Each row of numbers stands for one element and depends on some of the facts below. Use the named rows to name the rest.

Named rows:
[  2  -3  -5  -4  -5   0  -7 -10   6  -3   1   0   3   5 -19  -1 -10  -4
   0  14   2  -1   1   7   1  -9   5  24]: degru
[ 32 -10  -9  -9  15 -13  -6  15  23  -2  16 -13   3   0 -29   7   2   3
  -3   3  -6 -12  13  -8  14  -7 -10  14]: siplom
[  7  -3  -2  -7  -6   1  -7 -10   7  -2   0  -2   4   6 -22   0 -13  -5
   1  12  -2  -1   3   8   2 -13   6  26]: drarak
[ 12  -6   7  -5   5   3  -6   6  19   4 -11  -4   0   7  -2   4  -1  -2
  -1   6 -11   3   9   4  -3 -19   5   7]: tadrol
[  1  -7  21 -26  -8   7   5  -5 -12 -10  -3  -1  12  -5   1   3 -20  -4
  -5 -10 -19  -2  -2 -13  13 -48   1  16]: pakor
[  8  11   1  10 -18 -15  -9  -4  19 -15  -3 -19   1  -1  26  -1   8  -9
  -3 -42  -3 -20  10   2  -2  -6   0  -2]: divom
[ -8  -4  14  -8   4   1   4  -6   3   5   3  -3   2 -11 -11   0  -3   2
   5  -7  -5   4  -2 -14   9  10   0   3]: skarin
[ -8   9 -10  26 -14 -11  11   4  -8   2  10   4  -8 -15  54  -9  13   8
  -4 -24  21  -4  -1   5  -6  20  -5 -31]: figrok
[ 19 -13 -11  -4  28 -15   3  13  26   5  23 -11  -1 -11  -5   5   1   6
   0  -5   2  -4  10 -11   9  16 -11   4]: flosir
[  6   4  -9  11  -3 -23  21  -3 -28   7  -2  27  -1  -8   9  10   9   9
   0 -16  30   3  -6  -4 -12   8   1 -15]: sote
[ -7   0   8  -1 -15  16   5   9 -20   5   8   6  -3  -7   4 -13   7  11
   1  22  -8   4  -1  -1  14   5  -4 -15]: skufeber
[-16   7  -5  11  -1   5  -4   7  -5  -8   5  -4   0   0  19  -4  10   4
  -2 -17  14  -1 -10  12 -12  -1  -2 -31]: zotre
[ -6  -5  -7   2   4  -2  -1 -11  12   6   6   0   0  -5  -1  -1 -12  -1
   1   6   7   5  -4   5  -1  10   4  15]: rifus
[ -8  -4  12  -6   3   2   2  -3   2   4   3  -4   1  -9  -6   0   0   2
   6  -2  -5   2  -4 -13   8  10   0   1]: levom
[  4 -18 -16  10  27  -6  -6  10  38   8  28  -8   2  -7 -15   5  -8   8
   2  24   4  -2  -5  -3   9  12  -5  17]: duflin
[  0  -5   2   4  -1  16   6  18   3  13   1   1  -8  -2  32 -12   3   8
  -2  22  -3  13   7  10  -2   3   0 -20]: paskel
[-16 -11   7 -35  18   5   6  -5  -1  -9   4  -6   7 -10  30   0 -26  -1
  -7 -30   8  14  -5  -5 -11 -25  -3  -8]: drozos

Some facts about the elements:
Δ: points at; β: is of sort
befol Δ bridrim; befol Δ drozos; bogun Δ braski; brezi Δ bustim
brezi Δ bonor; brosul Δ levom; bruka Δ podraflal; degru Δ bralen
divom Δ tripime; dralek Δ bustim; drarak Δ plogril; drarak Δ zozaflas
drofis Δ drigre; drofis Δ figrok; dropim Δ drogren; dropim Δ zotre
dropim Δ figrok; flafupu Δ rifus; flesar Δ bustim; floklu Δ stona
flozek Δ dibotri; flozek Δ kodro; flozek Δ tripime; furum Δ flunel
furum Δ luno; furum Δ sobru; furum Δ nife; grotre Δ skarin
grotre Δ plogril; guvum Δ gramom; guvum Δ droma; kladrani Δ pidra
kladrani Δ figrok; klodrem Δ skege; lidran Δ salel; lofustas Δ paskel
lofustas Δ gustis; lofustas Δ skufeber; lutek Δ stume; lutek Δ kloleplak
meski Δ mistugra; namar Δ pidra; namar Δ mufiga; nobri Δ ludrifon
nobri Δ gustis; nobri Δ figrok; nobri Δ kloleplak; nolu Δ fusto
nolu Δ gizor; nusen Δ gake; pakor Δ puflu; pakor Δ grumo
planen Δ paskel; planen Δ salel; plebek Δ kofil; plebek Δ klegrok
plizukar Δ vubutro; plizukar Δ peple; plizukar Δ leflal; plizukar Δ nagris
plizukar Δ drafol; plodrolim Δ pidra; plodrolim Δ sote; plodrolim Δ mistugra
plodrolim Δ bonor; rafek Δ gramom; rafek Δ bruske; rafek Δ migen
rafek Δ figrok; robro Δ gake; robro Δ klori; robro Δ kloleplak
robro Δ trekon; rosek Δ mudror; siplom Δ gretava; siplom Δ flosir
skabatra Δ mudrus; skabatra Δ figrok; skeplor Δ klarik; skeplor Δ tozim
skeplor Δ stona; studes Δ podraflal; stuflel Δ braski; sube Δ nagris
tadrol Δ plota; tage Δ sote; tetepar Δ klarik; tetepar Δ sogobre
treskater Δ braski; treskater Δ duflin; treskater Δ gretava; vezinek Δ plote
zamus Δ drozos; zamus Δ puflu; zeso Δ tadreklu; zure Δ drigre
zure Δ tripime; befol β 669; bidin β 548; bogun β 669
bonor β 669; bralen β 952; braski β 548; brezi β 875
bridrim β 952; brinam β 650; brosul β 650; bruka β 816
bruske β 952; bustim β 669; degru β 816; dibotri β 816
divom β 875; drafol β 650; dralek β 548; drarak β 816
drigre β 875; drofis β 875; drogren β 650; droma β 952
dropim β 650; drozos β 548; duflin β 816; figrok β 875
flafupu β 669; flesar β 875; floklu β 952; flosir β 875
flozek β 816; flunel β 650; forul β 952; fumon β 875
furum β 816; fusto β 650; gake β 952; gizor β 816
gramom β 650; gretava β 875; grotre β 875; grumo β 816
gustis β 875; guvum β 650; kladrani β 875; klarik β 816
klegrok β 669; klodrem β 952; kloleplak β 875; klori β 875
kodro β 650; kofil β 952; lebrom β 816; leflal β 816
levom β 669; lidran β 875; lofustas β 548; ludrifon β 669
luno β 669; lutek β 952; meski β 548; migen β 669
mistugra β 650; mudror β 816; mudrus β 650; mufiga β 875
nagris β 669; namar β 816; nife β 669; nobri β 650
nolu β 816; nusen β 816; pakor β 669; paskel β 952
peple β 669; pidra β 548; planen β 952; plebek β 548
plizukar β 816; plodrolim β 650; plogril β 548; plota β 548
plote β 548; podraflal β 650; puflu β 875; rafek β 669
rifus β 816; robro β 669; rosek β 816; salel β 650
siplom β 875; skabatra β 875; skarin β 669; skege β 875
skeplor β 816; skufeber β 669; sobru β 669; sogobre β 650
sote β 875; stona β 669; studes β 816; stuflel β 952
stume β 816; sube β 548; tadreklu β 548; tadrol β 952
tage β 875; tetepar β 875; tozim β 669; trekon β 875
treskater β 548; tripime β 669; vaku β 669; vezinek β 816
vubutro β 816; zamus β 548; zeso β 650; zotre β 548
zozaflas β 669; zure β 669

Rows to name:
No name comes twice in this set of rows, the named rows included.
[-11  -9   1 -13   1   3   7 -15   4   0   6   5   7 -11  27  -2 -32  -1
  -6  -6   4   8  -5   0   0 -22   4  19]  grumo
[  0  -8   9 -41   5   9  -3  -4 -10 -18  -4  -6  12   3   5   3 -24  -8
  -9 -20  -4   4   0   0  -5 -54   0   3]  zamus
[ 21   0   2 -20  -7  -9  -1  -7  -1  -6  -5  -4   2   3 -13   2  -5  -7
  -3 -15  -4  -4  16  -4   2 -10  -1  12]  grotre
[ 18  -3   4  -8 -12  18  -4  19  -5   3  -8  -1  -3  11   0  -9   5   3
  -3  27 -13   4  14  14   2 -26   2  -3]  planen
[ -5   1 -11   7 -17  14   3   4 -11   7  13  11  -5  -1  10 -16  -5   7
  -2  30   5   5  -3  17   5   8  -1  -2]  stume
[ 12 -15   4  -1  19   0  -9  18  23   1  19 -12   7  -3 -38   8   7   7
   3  20 -15 -11  -4 -14  21  -5  -8  13]  bogun
[ 6 -8  7 -1  7  2 -3  6 21  7 -8 -5 -2  2 12  3  0 -1  0  3 -5  7  8  3
 -5 -9  4  2]  forul
[  6   5  -8  15  -7 -19  15   0 -21   4   0  19  -1  -6  16   6  10   7
  -3 -16  24  -1  -3   0  -7   3   0 -16]  mufiga
[ 14  13  -5  11 -29  -9  -2   7 -17 -12  -4   0  -1   5  11  -4  14   0
  -5  -7   3 -16   5  10   2 -17  -2  -9]  skabatra
[  9  10  -9  18  -6  -7  11   8 -43  -6 -16  32   7  18 -23  18   7  -1
  -1  24   0  -9 -12   0  -7 -28   3  -1]  plodrolim
[-15  -4  -4  -6  34  -1  -8 -21   3   6 -19  31 -21   4   8  -2   8  -9
  -3   6  -6   4  -6 -18   3  20  -4  16]  drafol
[ -9   4   7  13 -18  14   3  11 -19   3   7   7  -3  -7  12 -13  13  11
   1  19  -2  -2  -8   6  12   5  -3 -21]  ludrifon
[ 17  -1   3   0 -20  18  -6  20  -8   2  -6   0  -4  13   6 -10   7   5
  -5  29 -12   2  10  18   3 -28   1 -10]  lutek
[-11  -3   7  11   4 -10  20  -5 -24  12   0  27   3 -13  -7  11  10  12
   7  -1  20   6 -20 -12  -3   8   3 -11]  bustim

Now the same elements, written a new way:
Some rows with their names:
[  3  -8 -12   4  12 -14  26   1 -16  -8   4   1  -2  13   4  -9  -9   5
   5   5  13 -10 -26  15  26  21]: klegrok
[ -3 -20 -22 -39 -25 -10  -5   4  17  12  13 -37 -21 -13  38 -11  50 -28
 -21  32  17  -3   9  17 -34  -3]: nobri
[  8  11 -17  17   8  -4  17  -2 -13  -9  -1   5  -1   4 -16   6 -22  16
  16  12  15  11 -14   0  25   5]: plote
[ 10 -36   5 -43  -9   5 -29  -4  17   8   4 -10 -20   2  24 -16  35 -30
 -15  -2   1  -7   4  13 -28   4]: guvum
[ 16 -15  -2   7  -3  16 -10  -6   0  -6 -26   5  -4   3 -39  24  13   5
  -8  -9   3  23   4   9 -10  -2]: gizor
[  1  16  -3   0  14  -8 -12   3  13  -4  22   7   5   1  32 -33 -12 -19
   6  10  13 -33   1  -8  16   7]: pakor
[  2 -15  -8   0   2 -10   4   1  -3  -2  -6  10  10   3 -16  14  -8  13
  12 -14 -17  10  -9 -11  -2 -13]: puflu
[ 19 -54   5 -27 -10 -10  -3   4   2  10 -14 -12 -21  12  -2   9  41 -15
 -21 -20   7   9 -16  35  -9   6]: drogren
[ 10  -5  15   2 -13  17  -6 -18   2   1 -22   3 -13  -2 -47  24   3  10
 -12 -15   3  24  -4  16 -16   2]: duflin
[ -2  36  31 -51  22  45 -14   9 -34  10  27 -51   5   1  24  11 -33  30
  17 -23 -33  -2  63 -19  19 -13]: flesar
[-12   3 -15 -22   4   6 -13   1  13 -17   9  12   3  -7   8  -7 -15  -3
  25  29 -14  -6  14 -25 -24  -9]: lidran
[  9   7  -3  -6  -9  30 -33 -12  13  -4  -4   8  -2 -10 -10  -1  11 -10
  -5   8  -2   9  28 -10 -25  -4]: degru
[  9  -5  -7  18   8 -20  15  -1 -16   6  12   0  12  15   4 -10  -5  10
  -4 -17   8 -10 -27  13  28  10]: sobru
[  2 -64   2 -27   8  -9  -6  -2 -17  19 -20  -1 -21  10  11 -10  19 -10
 -23 -38   5  21 -17  20 -16  -4]: kodro
[ -3 -27  42  45  28  21  12  12 -64  28  -7  46 -31  21  67 -61  10 -13
 -11   2   3  42 -32  -1  19  -8]: tripime
[ 14  12 -17  26  12  -5   7  -4 -10   3   5   5  10   4 -16   1 -18  18
   8 -10   5   6 -14  -4  23  -5]: plota
[ -4  -9   6   0   2 -13   9  13   5  -2 -16   6  -3   0 -18  28 -10   4
  13  -9  -4   9 -10  -3   8 -11]: skege

Which element is each row?
No name comes twice in this set of rows, the named rows included.
[-14   3  16  32  17  16  -6   5 -46  32  22  23 -16   1  87 -76   4 -13
 -11  12   4  22  -9 -16   0 -16]  zure
[ -5  32 -22  23 -50 -23  49  27   3  18  11 -47  -3 -22  11  39  58   7
  -5  59  12  24  -7  14  -1 -20]  figrok
[-33  -9  20   4  15  33  -5   8 -42  12  -4  36 -31  -6  62 -45 -13  -9
  11  28 -14  49   2 -32 -27 -29]  divom
[  8   8  11   0  19  -8  18  14 -15   2   8 -21   1  12  10   6 -14   5
   2 -18  13 -21  -3  16  52  15]  bonor
[ -1  15  21 -16 -16  13 -13  -6  17  -1  16   9  -8  -7  -6  -3  -8  -2
  13  11 -23   2   3 -11 -20  -6]  siplom
[-14  36   4  20 -34  -2  10  24  11  23  16 -22  -7 -27  45   3  39 -13
  -3  47   6  17  13 -12 -13 -32]  drofis
[  2 -13 -14 -27 -29 -14  -8   3  14  29  19 -42 -13 -14  40 -13  58 -22
 -31  12  12  -1   7  16 -32 -13]  dropim
[  0  18 -21  -1 -13  17 -24 -11  13   3   3 -14  11 -18  -2   4  12  -1
 -12   5   2   8  33 -13 -29 -14]  namar
[ 21  57  32 -28  26  62 -17   5 -34   5  37 -46  -2   8  20   1 -31  23
  20  -6 -13  -9  60 -10  48   4]  dralek
[ 20 -67  -6 -39   5  -8 -20  -2  11  -2 -17   6 -14  16  -4  -3  30 -25
 -13 -21   1  -5 -12  21 -15   9]  salel
[ 30  23 -11  27 -12  -2  11   6   3   1  12 -14   7   2 -14  19  15   6
   8  18  10  -1  -6   5  31   1]  pidra
[  7 -76 -45 -52  17 -22 -19  -3  23 -24 -22  11   0  13  -7  -4  11 -27
   1  -7   9 -22  -6   7 -23  13]  podraflal

The same elements again, as new rows of numbers:
Named rows:
[  2  -2  -8 -12   7 -40  21 -20   3   4   7   4   6   9  -7  -5 -16  -6
   5  10  30  16  34   2   9  -5   4]: dralek
[ -8  -5 -12  -5 -19  12  -2   4 -11  13  -4  13  20   9   6  18  16   6
  12  -5  -3  -6 -12  -2 -21  -1  25]: salel
[ -9  -6 -10  18 -17  26  -3  17  -1  -5  -4   7  24   3 -12  -4 -10   0
  10  -2  -2  15  -4 -20  -6  -6  -1]: bonor
[ -6 -10   2  11  -4  -4  27   3   3   3  -1 -10 -16   9 -16 -17 -32   2
 -50  -9  13   0  -5  -5  18  13 -15]: bogun
[  7 -13   3 -20  39  -3  -1   1  10   8  -6  -9 -29  15  -3 -24   0   8
 -33  -4  16 -28  24  14   7  33 -27]: skeplor
[  5 -21  16  -8  21  -6   3   6  17  -5  -7 -14 -16  -1   5  -5 -10   8
  16 -16  15   5  23  20   9  11   6]: furum
[-26 -26  36  -3  40 -41  -8  -3  11 -25 -42 -21 -12   9  18   1   1  25
 -29  -8  -5  19  15  28  39  -3  -3]: studes
[ 55 -40   7  14  -2  23  20  -7   9 -19 -11 -23 -36 -19   1  40   0 -11
  66 -53 -40  22 -13  31  -4 -27  11]: rifus
[ 12  -6  -9 -15  31  29 -23  17  -3  -3 -10   5 -16  12  -5 -10  23  11
  -6  -3  -7 -36   9   7 -18   9 -30]: klarik
[ 11   9   4  -7  17 -21   5  -7   8  12   7  -1 -20   1   2 -27   6  -7
 -71  28   8 -15 -14   7  -2  37 -27]: tetepar
[ -8  24  35  -3  -7  -7   3 -10  16   3  46  -6 -41 -34  -1 -12   0 -20
 -27  18  22 -13  11  -3  15   4  23]: grotre
[  5  20  -5  11  16   1 -11   5 -13 -17   4   7   0  -8   0  -4  21   2
 -38  18 -24  -4 -39   6 -17  -2  -5]: puflu
[  9  12  -7   9   0   4 -13   7   2  -7  10  10  20 -13   5  -4  15  -7
   4  20  -8  15 -24  -1 -22   6  10]: mufiga
[  3   5   5   3   9 -27   8 -10  14   3  14  -4   7 -10   7 -18  -6 -10
 -21  20  14  23  -8   5   2  30  13]: divom
[  9  12  -7   9   1   5 -13   7   1  -8  10  10  21 -13   5  -4  15  -7
   6  21  -8  15 -23  -1 -23   6  10]: drigre
[ -5  39 -14   4   9  -1 -12   3 -26  -6   0  -5  10   2   6   4  -5  17
  12  -8 -29 -28 -29  -2   0 -12 -19]: bridrim
[  0  32 -17   2  -9   3 -14   6 -12   4   5  -1  29  -2  11   3 -10   7
  56  -5 -13  -9 -12  -8  -6  -4  -4]: gake

Name these rows:
No name comes twice in this set of rows, the named rows included.
[  3 -13   4  -8  25   9  -7   5   8  -7  -3  -7  -9   2   1  -5   4   6
  18 -13   4  -3  20  11   2   8   4]  lebrom
[-39  10  -4 -10  17   8   4 -82 -22  24  28 -11 -36  11 -12   8  46 -26
 -55  -8 -29 -31  23 -28  57  16  35]  brosul
[ 15  10 -19  -6   5  -6   7  -1 -19  -9   2  14  -6   7 -15  10   7   2
  -1   5  -2 -12   3   2 -18 -35 -17]  braski
[  8 -28  10  -3  32 -13   4 -18  11  -8 -21 -22 -18   7   6   2   3   2
   1 -21 -12  13  15  20  25  13  -1]  plizukar
[-13   2  34 -17  14  12  -2  -2  17   0  33 -14 -50 -18  -6  -9  -4  -5
  14 -14  29 -27  49   5  23   1  24]  drarak
[ 27   9  46   4 -35   1   0  47  17 -13   8   4 -41 -41  12  15  -7   3
  -7  10   9 -12 -33  28 -32 -35  -8]  skege
[  3  13 -19  -4  15  -9   0  -5 -25 -17  -4  15   1  10 -14  11  15   7
  -9   9  -9 -11   1   0 -11 -39 -15]  drozos
[ -5  26  10 -12 -17  15  -8  -3  -8  -8  34  16 -27 -19 -17  16  14 -13
  27  10  14 -27  36 -14  -5 -56  10]  plogril
[-23  40   1   7   1  -4 -24   0 -23 -16  -3  -5  16  -7  13  14   2  17
  29  -5 -33 -12 -18  -5  14 -28  -1]  kofil
[-11   2   1 -19 -20  16 -18  23 -11  19 -12  22   3  12   8  10  25  15
 -25  11   5 -40 -10  -2 -29  -3  -8]  fusto

